Below are the code and all the weights of a small trained network. Each question names an input and a class and asks about switching units off, where a switched-off unit gives its printed mean instead of its output.

import numpy as np


def w(rows, s, z=0):
    codes = np.array(rows[::2]) - 128.0
    scale = np.full(codes.shape[1], s)
    scale[-1] = z or s
    return codes * scale


def f(y):
    return y / 2 * (1 + np.tanh(0.7978845608 * (y + 0.044715 * y**3)))


def log_softmax(a):
    a = a - a.max(-1, keepdims=True)
    return a - np.log(np.exp(a).sum(-1, keepdims=True))


def net(x, mask):
    res = np.array(x, float).reshape(1, 7) / 4 @ E
    y = f(res @ A[0][:, :-1].T + A[0][:, -1])
    res = res + np.where(mask, y, B[0][:, -1]) @ B[0][:, :-1]
    return log_softmax(res[-1] @ U[:, :-1].T + U[:, -1])


A, B = {}, {}
E = w([
[130,142,136,134,111],'x0',
[50,71,136,102,67],'x1',
[128,126,124,126,131],'x2',
[126,124,126,126,131],'x3',
[173,170,193,28,86],'x4',
[145,145,2,97,97],'x5',
[52,208,114,87,177],'x6',
],0.0087)
A[0] = w([
[147,113,72,98,123,70],'neuron 0',
[66,190,112,115,152,50],'neuron 1',
[135,117,210,175,172,137],'neuron 2',
[177,193,160,160,232,158],'neuron 3',
[154,165,146,77,81,154],'neuron 4',
[137,138,34,98,123,71],'neuron 5',
[89,102,118,100,121,208],'neuron 6',
[226,30,124,143,87,132],'neuron 7',
[167,169,146,101,95,94],'neuron 8',
[198,51,148,173,116,80],'neuron 9',
[58,187,137,86,194,76],'neuron 10',
[159,92,127,165,69,71],'neuron 11',
[173,182,123,165,122,134],'neuron 12',
[93,55,162,95,141,184],'neuron 13',
[174,102,139,90,121,67],'neuron 14',
[190,158,110,164,175,101],'neuron 15',
[142,146,79,113,85,65],'neuron 16',
[167,133,34,117,123,166],'neuron 17',
[117,102,140,131,157,241],'neuron 18',
[166,125,162,51,119,62],'neuron 19',
[172,140,156,49,139,56],'neuron 20',
[24,93,112,211,85,142],'neuron 21',
[81,118,148,76,46,110],'neuron 22',
[212,182,129,149,171,118],'neuron 23',
[156,115,152,38,96,89],'neuron 24',
[78,126,61,228,92,212],'neuron 25',
[178,116,51,134,62,91],'neuron 26',
[151,113,125,125,109,254],'neuron 27',
[120,89,195,135,196,135],'neuron 28',
[119,117,87,251,163,49],'neuron 29',
],0.012,0.0062)
B[0] = w([
[104,119,138,186,48,141],'neuron 0',
[30,158,137,205,217,170],'neuron 1',
[149,138,163,148,8,210],'neuron 2',
[93,139,94,50,89,228],'neuron 3',
[219,112,115,149,179,199],'neuron 4',
[128,148,201,191,34,174],'neuron 5',
[115,153,128,79,137,191],'neuron 6',
[52,191,165,122,255,224],'neuron 7',
[139,74,116,146,170,160],'neuron 8',
[33,186,170,148,189,194],'neuron 9',
[97,177,179,215,219,205],'neuron 10',
[56,151,116,140,186,159],'neuron 11',
[91,106,128,60,155,157],'neuron 12',
[106,158,138,91,82,201],'neuron 13',
[115,105,89,203,180,137],'neuron 14',
[98,87,117,51,95,171],'neuron 15',
[110,133,174,198,69,144],'neuron 16',
[129,182,167,122,40,199],'neuron 17',
[213,163,128,92,107,198],'neuron 18',
[194,46,58,209,128,175],'neuron 19',
[167,64,75,219,163,172],'neuron 20',
[185,92,102,65,135,232],'neuron 21',
[104,87,91,60,142,199],'neuron 22',
[68,70,129,43,116,189],'neuron 23',
[183,99,50,147,148,190],'neuron 24',
[183,125,100,107,167,254],'neuron 25',
[112,148,189,162,64,177],'neuron 26',
[132,197,176,65,178,198],'neuron 27',
[163,133,185,185,41,196],'neuron 28',
[223,57,33,192,155,208],'neuron 29',
],0.0077,0.0088)
U = w([
[65,193,134,213,209,61],'0',
[222,76,47,204,136,3],'1',
[143,143,181,204,1,28],'2',
[176,189,117,94,123,254],'3',
[93,98,88,37,100,88],'4',
],0.0099,0.0055)

Each question gives the input, the list of numbers given to net, and the class t.
The units are the neurons (one row each of A and B). Each row of codes is followed by its name. A weight is (code - 128) times the scale printed after its matrix; where a second scale follows, it is the last column's (A, B and U).
mask holds one flag per neuron, in row order. A switched-off neuron (its flag False) gives its mean, the last column of its row in B, instead of its output. The means were averaged over made-up inputs and are rounded, as every weight is.
A unit's drop is (log p(t) with every unit on - log p(t) with that unit switched off) / (log p(t) with every unit on - log p(t) with every unit switched off).
The circuit of an input: a set's keep is (log p(t) with only the set's units on - log p(t) with every unit switched off) / (log p(t) with every unit on - log p(t) with every unit switched off). Starting from the 12 units with the biggest drops (on a tie, the unit counted first), units are removed one at a time, each time the one whose removal leaves the highest keep (on an exact tie, the one counted first), for as long as the keep stays at least 0.8.
units of the circuit, in order: the units of the circuit, biggest drop first
unit that matters most: the unit with the biggest drop
k most important neurons: the k neurons with the biggest drops, biggest first
drop when u is switched off: that unit's drop, to one decimal
input [5,3,-2,3,6,4,-5], class 1: units of the circuit, in order : [neuron 24; neuron 19]
input [-7,-8,4,-2,-3,4,-3], class 4: units of the circuit, in order : [neuron 23; neuron 15]
input [-1,-8,-2,4,8,-6,7], class 1: units of the circuit, in order : [neuron 20; neuron 19]
input [-2,-7,-4,-5,-4,-2,-4], class 4: 3 most important neurons : [neuron 23; neuron 15; neuron 3]
input [8,4,4,0,-1,-4,-8], class 0: unit that matters most : neuron 7
input [-3,-8,6,6,-7,-2,-7], class 4: 4 most important neurons : [neuron 15; neuron 23; neuron 3; neuron 10]
input [0,4,-6,-6,5,-7,-2], class 2: 2 most important neurons : [neuron 2; neuron 28]
input [8,8,5,-4,-1,8,-3], class 2: 3 most important neurons : [neuron 26; neuron 5; neuron 16]
input [7,4,-4,2,4,8,6], class 2: units of the circuit, in order : [neuron 5; neuron 16]
input [2,1,-8,3,-2,5,3], class 2: units of the circuit, in order : [neuron 5; neuron 7; neuron 17]
input [-4,-6,-4,3,1,-5,-5], class 4: 2 most important neurons : [neuron 23; neuron 3]
input [4,-4,-2,4,-4,-6,0], class 2: 2 most important neurons : [neuron 2; neuron 28]
input [0,4,0,-7,8,-4,7], class 1: units of the circuit, in order : [neuron 19; neuron 24; neuron 20]
input [7,-6,1,4,-7,0,4], class 1: units of the circuit, in order : [neuron 29]
input [-3,-6,-7,-4,-5,-8,-7], class 2: 3 most important neurons : [neuron 2; neuron 28; neuron 10]
input [-1,-8,3,3,-4,8,-1], class 2: 2 most important neurons : [neuron 5; neuron 17]
input [4,-1,-6,3,6,-2,7], class 0: 2 most important neurons : [neuron 10; neuron 1]
input [2,-1,7,3,-1,-4,-6], class 0: 2 most important neurons : [neuron 7; neuron 9]
input [-3,0,7,2,-4,-3,-5], class 0: 2 most important neurons : [neuron 9; neuron 7]
input [-7,-3,1,-2,3,-1,8], class 0: unit that matters most : neuron 10
input [1,4,3,2,5,2,-5], class 0: 2 most important neurons : [neuron 7; neuron 21]
input [-6,-6,2,-1,1,-6,-5], class 2: drop when neuron 22 is switched off : 0.3
input [0,-7,7,-2,-4,-4,-2], class 4: drop when neuron 23 is switched off : 0.2
